Here is a tiny trained network, its code and every weight. The questions are about switching its units off for an input and a class, where a switched-off unit gives its printed mean instead of its output.

import numpy as np


def w(rows, s, z=0):
    codes = np.array(rows[::2]) - 128.0
    scale = np.full(codes.shape[1], s)
    scale[-1] = z or s
    return codes * scale


def norm(h):
    return h / np.sqrt((h * h).mean(-1, keepdims=True) + 1e-5)


def f(y):
    return y / 2 * (1 + np.tanh(0.7978845608 * (y + 0.044715 * y**3)))


def log_softmax(a):
    a = a - a.max(-1, keepdims=True)
    return a - np.log(np.exp(a).sum(-1, keepdims=True))


def net(x, mask):
    res = np.array(x, float).reshape(1, 8) / 4 @ E
    u = 0
    for l in range(2):
        y = f(norm(res) @ A[l][:, :-1].T + A[l][:, -1])
        res = res + np.where(mask[u : u + 12], y, B[l][:, -1]) @ B[l][:, :-1]
        u += 12
    return log_softmax(norm(res)[-1] @ U[:, :-1].T + U[:, -1])


A, B = {}, {}
E = w([
[125,122,197,91,118,60],'x0',
[125,254,137,93,170,169],'x1',
[43,102,184,107,191,132],'x2',
[195,178,115,28,143,99],'x3',
[63,200,111,96,98,158],'x4',
[145,139,183,119,151,172],'x5',
[68,110,87,55,30,135],'x6',
[111,151,210,136,109,75],'x7',
],0.0071)
A[0] = w([
[113,121,111,137,142,76,107],'L0N1',
[128,143,92,143,126,113,116],'L0N2',
[7,127,102,129,113,99,4],'L0N3',
[151,84,48,118,130,156,2],'L0N4',
[112,81,118,125,92,93,121],'L0N5',
[125,157,148,66,125,124,61],'L0N6',
[111,141,111,100,116,141,86],'L0N7',
[135,112,81,124,129,157,81],'L0N8',
[148,184,83,157,115,102,78],'L0N9',
[149,143,93,131,130,82,131],'L0N10',
[117,89,127,156,76,102,29],'L0N11',
[138,94,149,149,133,79,56],'L0N12',
],0.019,0.005)
B[0] = w([
[166,96,138,121,107,119,158],'L0N1',
[148,135,113,141,108,136,142],'L0N2',
[137,93,188,94,137,251,253],'L0N3',
[145,79,70,105,133,153,203],'L0N4',
[135,148,151,171,80,143,242],'L0N5',
[128,146,129,80,127,117,207],'L0N6',
[158,95,141,132,157,105,158],'L0N7',
[117,96,108,115,147,134,170],'L0N8',
[160,184,103,169,131,126,177],'L0N9',
[182,121,129,139,108,136,176],'L0N10',
[72,131,116,121,81,66,212],'L0N11',
[149,89,161,138,159,102,215],'L0N12',
],0.029,0.005)
A[1] = w([
[128,67,153,143,207,44,42],'L1N1',
[87,118,103,110,144,119,120],'L1N2',
[144,188,109,169,133,128,98],'L1N3',
[114,62,10,95,157,117,68],'L1N4',
[58,142,137,152,158,158,85],'L1N5',
[142,108,155,151,96,103,152],'L1N6',
[115,157,144,161,156,120,199],'L1N7',
[34,125,138,127,70,85,41],'L1N8',
[46,162,136,157,173,115,69],'L1N9',
[73,82,137,145,112,135,58],'L1N10',
[121,163,124,4,147,60,4],'L1N11',
[125,132,121,172,139,138,87],'L1N12',
],0.017,0.0033)
B[1] = w([
[111,53,163,183,242,65,237],'L1N1',
[192,129,131,161,69,120,129],'L1N2',
[153,133,82,103,203,76,180],'L1N3',
[107,68,3,113,99,185,255],'L1N4',
[182,142,184,204,103,204,193],'L1N5',
[155,67,114,150,119,79,234],'L1N6',
[62,169,75,159,140,123,179],'L1N7',
[24,161,69,158,46,107,193],'L1N8',
[127,158,158,230,117,159,163],'L1N9',
[73,182,128,45,140,83,202],'L1N10',
[154,244,222,39,82,53,253],'L1N11',
[108,170,110,112,111,111,140],'L1N12',
],0.019,0.0048)
U = w([
[120,207,162,235,166,158,13],'0',
[141,95,3,110,120,184,146],'1',
[187,217,53,146,186,94,130],'2',
[53,122,136,156,35,81,93],'3',
[117,76,166,182,204,59,187],'4',
[103,117,195,97,128,220,254],'5',
[158,228,188,49,135,91,131],'6',
[208,115,126,178,75,91,21],'7',
],0.017,0.0038)

Each question gives the input, the list of numbers given to net, and the class t.
The units are the neurons (one row each of A and B). Each row of codes is followed by its name. A weight is (code - 128) times the scale printed after its matrix; where a second scale follows, it is the last column's (A, B and U).
mask holds one flag per neuron, layer by layer. A switched-off neuron (its flag False) gives its mean, the last column of its row in B, instead of its output. The means were averaged over made-up inputs and are rounded, as every weight is.
A unit's drop is (log p(t) with every unit on - log p(t) with that unit switched off) / (log p(t) with every unit on - log p(t) with every unit switched off).
unit that matters most: the unit with the biggest drop
top k neurons: the k neurons with the biggest drops, biggest first
top k neurons in layer l: the k neurons of layer l with the biggest drops, biggest first
drop of u: that unit's drop, to one decimal
input [-5,6,-3,-4,-3,7,-4,-4], class 2: top 2 neurons => L0N3; L1N3
input [-6,2,-7,-8,7,-6,-3,1], class 2: top 2 neurons => L0N9; L1N3
input [-5,2,8,4,1,3,-7,-6], class 0: top 2 neurons in layer 0 => L0N4; L0N3
input [6,6,7,-8,8,8,-6,-4], class 0: unit that matters most => L1N9
input [1,-4,-2,1,-2,-2,-2,8], class 4: top 2 neurons => L0N12; L1N1
input [8,-5,1,-4,-3,-6,-1,-6], class 3: top 3 neurons in layer 0 => L0N11; L0N5; L0N7
input [-2,-3,7,8,2,3,-4,-7], class 1: top 3 neurons => L1N4; L0N4; L0N11
input [3,-1,3,-7,5,-1,-7,3], class 5: top 3 neurons in layer 0 => L0N3; L0N7; L0N11
input [-4,1,-6,5,-7,5,-2,-1], class 1: top 2 neurons => L0N4; L0N5
input [8,0,-7,0,-8,-6,0,-7], class 1: top 2 neurons => L0N4; L1N11
input [2,8,2,-5,-3,-5,-5,1], class 2: top 3 neurons => L0N3; L1N3; L0N12
input [3,3,-5,0,-4,1,-3,-7], class 1: top 2 neurons => L0N4; L1N4
input [-4,-5,2,-6,2,1,0,0], class 5: top 2 neurons => L0N3; L1N5
input [5,2,0,5,-8,-6,-1,1], class 4: top 3 neurons => L0N12; L1N1; L0N3
input [4,-7,8,-8,-7,-3,3,2], class 3: top 3 neurons => L0N11; L0N5; L1N8
input [3,6,-2,-6,-3,-4,-2,5], class 4: top neuron in layer 0 => L0N5
input [-2,1,2,-8,0,3,-5,-2], class 0: top 2 neurons in layer 0 => L0N3; L0N12
input [1,1,4,4,5,-8,-4,2], class 5: top 3 neurons => L0N3; L0N11; L0N10
input [-3,-1,1,-1,6,-2,4,6], class 5: drop of L0N3 => 1.6
input [2,6,2,1,-5,-8,5,2], class 5: drop of L0N3 => 1.0
input [0,-3,1,-8,7,-4,-3,-3], class 5: drop of L0N3 => 1.7
input [3,0,-4,-4,6,-1,-1,8], class 5: top neuron in layer 0 => L0N3
